The symbols move the elements like this.
φ: j685->j51, j291->j263, j63->j556, j66->j258, j757->j628, j629->j177, j177->j291, j96->j629, j617->j481, j413->j649, j628->j660, j771->j921, j944->j951, j602->j499, j999->j559, j238->j580, j823->j919, j660->j332, j481->j947, j878->j999, j495->j318, j758->j525, j98->j96, j706->j163, j951->j772, j403->j98, j40->j644, j123->j299, j302->j449, j288->j139, j644->j515, j967->j236, j649->j85, j148->j745, j212->j967, j332->j128, j299->j778, j919->j101, j131->j706, j555->j40, j236->j771, j263->j823, j318->j516, j125->j895, j449->j238, j921->j484, j163->j944, j128->j744, j258->j125, j745->j555, j474->j757, j817->j878, j559->j302, j744->j758, j110->j131, j515->j288, j556->j545, j355->j403, j580->j413, j51->j212, j947->j170, j545->j602, j139->j617, j547->j123, j853->j355, j525->j547, j170->j853, j85->j888, j516->j110, j101->j136, j772->j148, j888->j495, j136->j474, j499->j685, j767->j63, j778->j66, j484->j817, j895->j767
τ: j685->j817, j291->j628, j63->j967, j66->j602, j757->j547, j629->j474, j177->j757, j96->j136, j617->j96, j413->j131, j628->j123, j771->j449, j944->j515, j602->j921, j999->j85, j238->j516, j823->j332, j660->j299, j481->j629, j878->j649, j495->j951, j758->j125, j98->j101, j706->j40, j951->j288, j403->j919, j40->j170, j123->j63, j302->j495, j288->j403, j644->j853, j967->j559, j649->j706, j148->j617, j212->j999, j332->j778, j299->j556, j919->j128, j131->j555, j555->j947, j236->j302, j263->j660, j318->j772, j125->j685, j449->j318, j921->j238, j163->j644, j128->j66, j258->j499, j745->j481, j474->j525, j817->j413, j559->j888, j744->j258, j110->j745, j515->j355, j556->j236, j355->j823, j580->j110, j51->j878, j947->j177, j545->j771, j139->j98, j547->j767, j853->j263, j525->j895, j170->j291, j85->j163, j516->j148, j101->j744, j772->j139, j888->j944, j136->j758, j499->j484, j767->j212, j778->j545, j484->j580, j895->j51
β: j685->j556, j291->j98, j63->j258, j66->j547, j757->j919, j629->j355, j177->j403, j96->j853, j617->j644, j413->j302, j628->j101, j771->j51, j944->j110, j602->j767, j999->j921, j238->j999, j823->j629, j660->j136, j481->j515, j878->j771, j495->j413, j758->j660, j98->j170, j706->j318, j951->j131, j403->j947, j40->j772, j123->j744, j302->j817, j288->j555, j644->j148, j967->j499, j649->j449, j148->j163, j212->j602, j332->j474, j299->j758, j919->j177, j131->j495, j555->j951, j236->j685, j263->j96, j318->j649, j125->j299, j449->j878, j921->j212, j163->j516, j128->j757, j258->j123, j745->j944, j474->j823, j817->j236, j559->j484, j744->j628, j110->j888, j515->j745, j556->j125, j355->j481, j580->j559, j51->j545, j947->j288, j545->j895, j139->j40, j547->j128, j853->j617, j525->j332, j170->j139, j85->j238, j516->j85, j101->j291, j772->j706, j888->j580, j136->j263, j499->j63, j767->j66, j778->j525, j484->j967, j895->j778
γ: j685->j499, j291->j177, j63->j767, j66->j778, j757->j474, j629->j96, j177->j629, j96->j98, j617->j139, j413->j580, j628->j757, j771->j236, j944->j163, j602->j545, j999->j878, j238->j449, j823->j263, j660->j628, j481->j617, j878->j817, j495->j888, j758->j744, j98->j403, j706->j131, j951->j944, j403->j355, j40->j555, j123->j547, j302->j559, j288->j515, j644->j40, j967->j212, j649->j413, j148->j772, j212->j51, j332->j660, j299->j123, j919->j823, j131->j110, j555->j745, j236->j967, j263->j291, j318->j495, j125->j258, j449->j302, j921->j771, j163->j706, j128->j332, j258->j66, j745->j148, j474->j136, j817->j484, j559->j999, j744->j128, j110->j516, j515->j644, j556->j63, j355->j853, j580->j238, j51->j685, j947->j481, j545->j556, j139->j288, j547->j525, j853->j170, j525->j758, j170->j947, j85->j649, j516->j318, j101->j919, j772->j951, j888->j85, j136->j101, j499->j602, j767->j895, j778->j299, j484->j921, j895->j125

In the rows, 167 means zero.

The rows follow the links: the fewer symbols apart two elements are, the more alike their rows tend to be.

Row, then element:
171,189,82,142,164,271,166,193,172,152,164,184,163,114,247,205,143,69,106,167,79,130,188,219,114,159,129,96,210,243,215,264,173,172,198,195,240,115,200,205,146,184,107,220,193,200,127,182,233,174,141,197,209,118,112
element: j110
247,238,127,202,197,162,201,115,171,146,122,116,149,92,181,210,139,150,185,149,83,171,257,198,160,220,268,88,143,167,190,241,181,96,167,197,164,159,172,61,119,201,195,195,168,219,196,227,171,125,182,67,201,128,130
element: j559
125,176,165,115,165,68,127,153,126,132,168,236,204,120,85,179,177,226,188,190,255,204,164,65,172,125,154,233,185,154,73,106,152,180,132,240,99,205,171,193,230,135,203,154,152,144,147,252,130,226,113,167,189,215,207
element: j291
158,148,191,113,131,186,190,108,219,195,216,165,167,191,191,123,131,150,111,175,190,121,87,237,138,160,67,159,229,216,197,179,134,215,264,258,155,157,204,209,204,147,84,155,171,180,134,140,163,232,130,289,175,136,107
element: j555
132,176,179,108,164,62,139,129,127,137,175,225,198,123,80,171,172,232,184,188,256,203,166,74,176,139,158,226,184,146,80,99,149,181,143,255,94,214,173,172,234,135,203,150,151,159,154,237,120,235,113,174,191,212,204
element: j177
159,103,231,234,166,223,152,240,181,214,183,138,139,278,184,141,220,180,192,145,165,168,156,188,208,171,176,192,127,136,200,130,187,167,137,14,218,153,124,169,123,179,181,153,180,127,208,54,181,93,260,160,105,193,205
element: j895
136,133,247,117,134,153,111,86,167,194,221,189,123,172,85,204,203,253,153,124,222,184,187,183,149,158,135,190,283,195,114,122,169,188,171,280,159,153,202,91,256,128,168,215,153,165,172,182,189,244,189,252,216,200,148
element: j170
154,137,206,109,124,177,150,125,228,192,228,206,180,187,160,145,144,158,129,151,199,115,79,215,143,137,59,188,252,222,166,166,121,216,262,265,148,132,195,204,232,138,84,148,188,154,131,155,172,219,150,278,172,159,112
element: j644
245,242,123,198,197,161,217,109,166,140,119,109,156,91,185,203,133,145,169,164,89,167,243,200,162,216,260,84,138,163,208,243,181,99,171,200,161,173,192,84,125,198,202,194,166,229,184,232,159,127,166,76,205,120,130
element: j302
135,123,215,112,132,177,116,137,225,192,244,217,162,191,135,174,170,180,146,128,198,126,106,196,148,124,77,198,276,227,141,157,134,212,243,273,152,112,179,177,242,132,91,170,195,140,136,169,187,213,175,265,183,182,122
element: j288
239,258,95,185,195,147,242,111,167,127,108,121,170,76,203,184,108,120,163,189,101,162,213,195,152,216,247,79,124,164,206,253,170,113,185,205,148,182,200,126,124,204,184,175,163,235,166,238,150,150,125,92,196,110,124
element: j238
171,178,101,140,160,277,175,185,167,170,167,170,155,123,246,201,153,77,99,170,84,138,190,230,111,164,135,93,213,239,222,257,185,183,194,198,237,113,209,192,145,182,107,223,180,200,132,163,237,186,147,220,216,114,109
element: j131
166,178,117,143,155,281,185,165,168,178,171,157,142,137,249,190,146,91,91,170,101,141,190,245,114,171,129,89,214,234,229,244,185,184,194,208,243,129,214,184,155,174,111,234,173,206,134,154,233,195,143,234,215,112,104
element: j706
226,154,250,246,176,126,213,137,225,200,162,89,156,253,160,111,159,206,215,144,174,154,132,209,219,214,219,167,99,107,212,147,149,135,195,84,137,184,127,106,123,190,182,103,169,162,222,107,111,91,240,110,89,174,167
element: j499
125,140,152,190,177,162,189,268,128,169,149,170,201,233,204,105,183,144,176,221,219,186,108,113,195,152,146,217,73,112,171,107,181,195,117,29,181,222,137,282,133,176,188,120,151,131,165,98,142,150,146,171,100,192,245
element: j547

Each walk starts at a row. The symbols on each line, taken left to right, move it on to the next element.
Answer with the element's row; about right is enough.
---
171,112,243,241,164,218,164,222,187,218,168,113,132,275,180,143,219,196,195,133,163,172,160,203,211,191,186,180,119,135,213,135,195,162,146,21,214,162,121,144,120,179,190,153,167,146,220,54,183,94,267,163,100,187,200
τ τ τ φ τ β β
209,227,50,154,184,200,203,188,180,132,140,185,206,72,235,191,101,60,143,195,82,125,164,176,136,160,162,106,157,217,198,270,152,157,208,198,181,137,181,214,136,200,122,166,197,202,119,232,181,147,105,127,194,112,122
β τ β φ γ β
235,251,82,178,193,155,239,119,168,128,114,127,184,72,214,179,100,102,166,196,94,160,204,182,153,206,229,87,120,166,206,254,162,123,199,210,147,180,194,142,117,198,169,168,161,229,159,239,149,144,114,94,195,109,125
---
190,213,58,148,176,239,176,199,180,142,158,194,199,95,241,199,121,58,128,185,76,130,174,190,125,156,145,109,188,233,202,273,160,171,206,194,210,107,189,223,142,189,109,193,198,186,120,213,209,158,124,164,206,117,113
τ γ β φ τ
151,142,200,112,127,178,172,115,221,192,223,186,174,191,183,128,136,157,120,166,202,118,77,231,141,147,62,175,248,216,182,174,129,217,270,267,156,145,199,204,221,142,76,150,178,162,134,147,164,223,139,282,165,152,105
φ τ β φ φ
134,123,242,114,130,166,95,97,180,196,226,199,134,185,99,203,200,237,150,118,213,172,177,188,150,151,124,190,291,210,119,129,162,188,185,286,156,140,191,105,255,125,148,209,165,154,165,181,194,236,189,256,209,198,146
---
136,108,205,222,173,216,148,276,180,205,177,165,169,271,197,140,212,159,198,154,168,160,134,157,202,153,152,213,128,148,186,127,185,185,131,8,214,148,110,228,130,173,170,144,186,114,187,68,183,96,236,158,100,195,221
τ τ β γ γ γ
233,166,238,247,182,115,214,137,231,188,158,102,169,234,161,115,146,198,231,146,174,150,128,209,218,203,220,177,101,112,203,157,146,134,211,102,125,171,119,110,122,186,181,92,170,157,218,132,106,78,233,100,93,169,164
β β φ γ β φ
129,116,174,208,178,194,154,289,165,186,170,180,196,250,204,127,197,144,189,183,183,162,117,130,208,142,140,220,107,140,175,126,176,196,132,10,204,169,111,268,137,172,172,131,179,111,173,84,166,109,203,155,96,196,229
---
169,168,136,144,145,281,190,150,170,182,171,142,135,148,246,180,154,106,86,176,112,145,181,257,117,183,126,91,219,228,232,239,188,188,205,212,233,142,228,176,158,172,108,233,162,217,140,133,233,209,137,254,212,116,102
τ γ γ γ φ γ τ
134,123,232,115,130,176,92,112,197,201,233,211,139,182,104,204,195,233,152,113,202,157,161,190,148,136,112,197,294,217,121,141,156,199,203,274,163,121,185,115,252,126,135,200,180,145,154,179,204,226,196,258,213,190,139
φ γ φ φ φ φ
139,147,237,118,137,118,132,73,154,180,200,177,125,165,76,184,199,269,159,139,236,202,191,169,161,168,149,190,249,170,113,105,169,176,162,288,131,193,205,91,255,127,185,199,137,176,178,192,166,254,162,240,209,194,164
---
143,157,237,114,147,99,141,66,141,168,185,178,141,159,77,181,190,267,162,151,245,207,189,153,154,169,159,192,235,157,105,102,164,175,165,288,119,205,198,106,244,129,196,194,133,179,171,202,149,257,149,226,208,202,169
γ φ β β φ τ
139,163,224,110,146,80,143,75,138,159,181,183,144,147,79,174,179,266,164,165,257,203,182,136,162,167,163,199,223,149,101,95,159,176,157,285,109,221,197,111,248,126,199,177,133,181,171,211,133,257,132,216,200,202,176
γ β γ τ
131,176,199,111,159,62,146,104,133,142,171,208,175,126,71,170,171,247,176,187,263,210,169,100,169,152,158,218,197,142,84,94,155,179,150,267,96,219,182,155,239,129,202,155,143,164,160,231,119,246,114,185,193,211,194
---
210,138,258,242,169,164,202,157,207,213,161,88,138,262,170,125,183,209,202,140,176,165,150,224,213,215,214,168,104,112,219,141,169,142,172,70,163,180,131,106,123,179,197,132,161,162,231,79,143,97,253,140,99,174,182
τ τ τ τ φ
166,161,182,125,125,219,213,105,189,189,191,137,146,179,219,129,132,133,89,181,169,133,116,260,133,183,88,126,215,210,220,201,155,206,255,251,184,163,227,193,188,157,93,182,158,204,139,125,180,239,121,289,179,121,104
β φ φ γ φ φ
169,166,171,126,132,234,222,111,182,190,182,127,134,179,233,132,138,129,85,186,165,140,140,266,119,189,97,109,213,206,228,203,168,196,232,248,197,174,229,186,176,160,101,195,148,216,140,120,187,232,127,292,189,117,92
---
233,251,64,170,188,158,241,135,170,121,114,143,198,68,221,176,88,84,156,203,95,141,187,175,149,192,211,95,122,183,207,258,156,136,202,216,151,167,190,169,122,200,157,157,178,226,144,241,147,150,106,97,195,107,123
τ β β γ φ φ
220,249,55,162,193,165,225,157,177,126,127,163,202,71,226,175,94,75,154,204,91,138,177,171,140,182,193,103,131,188,203,259,151,141,207,204,159,152,190,192,127,196,141,160,183,211,135,239,150,154,103,100,189,106,119
τ β γ γ τ τ
142,131,207,113,124,176,129,131,228,193,238,212,176,186,155,160,159,164,135,140,200,123,93,205,145,129,74,198,268,225,152,158,121,218,254,269,150,121,185,187,241,134,89,155,190,143,134,167,181,216,161,269,178,169,120
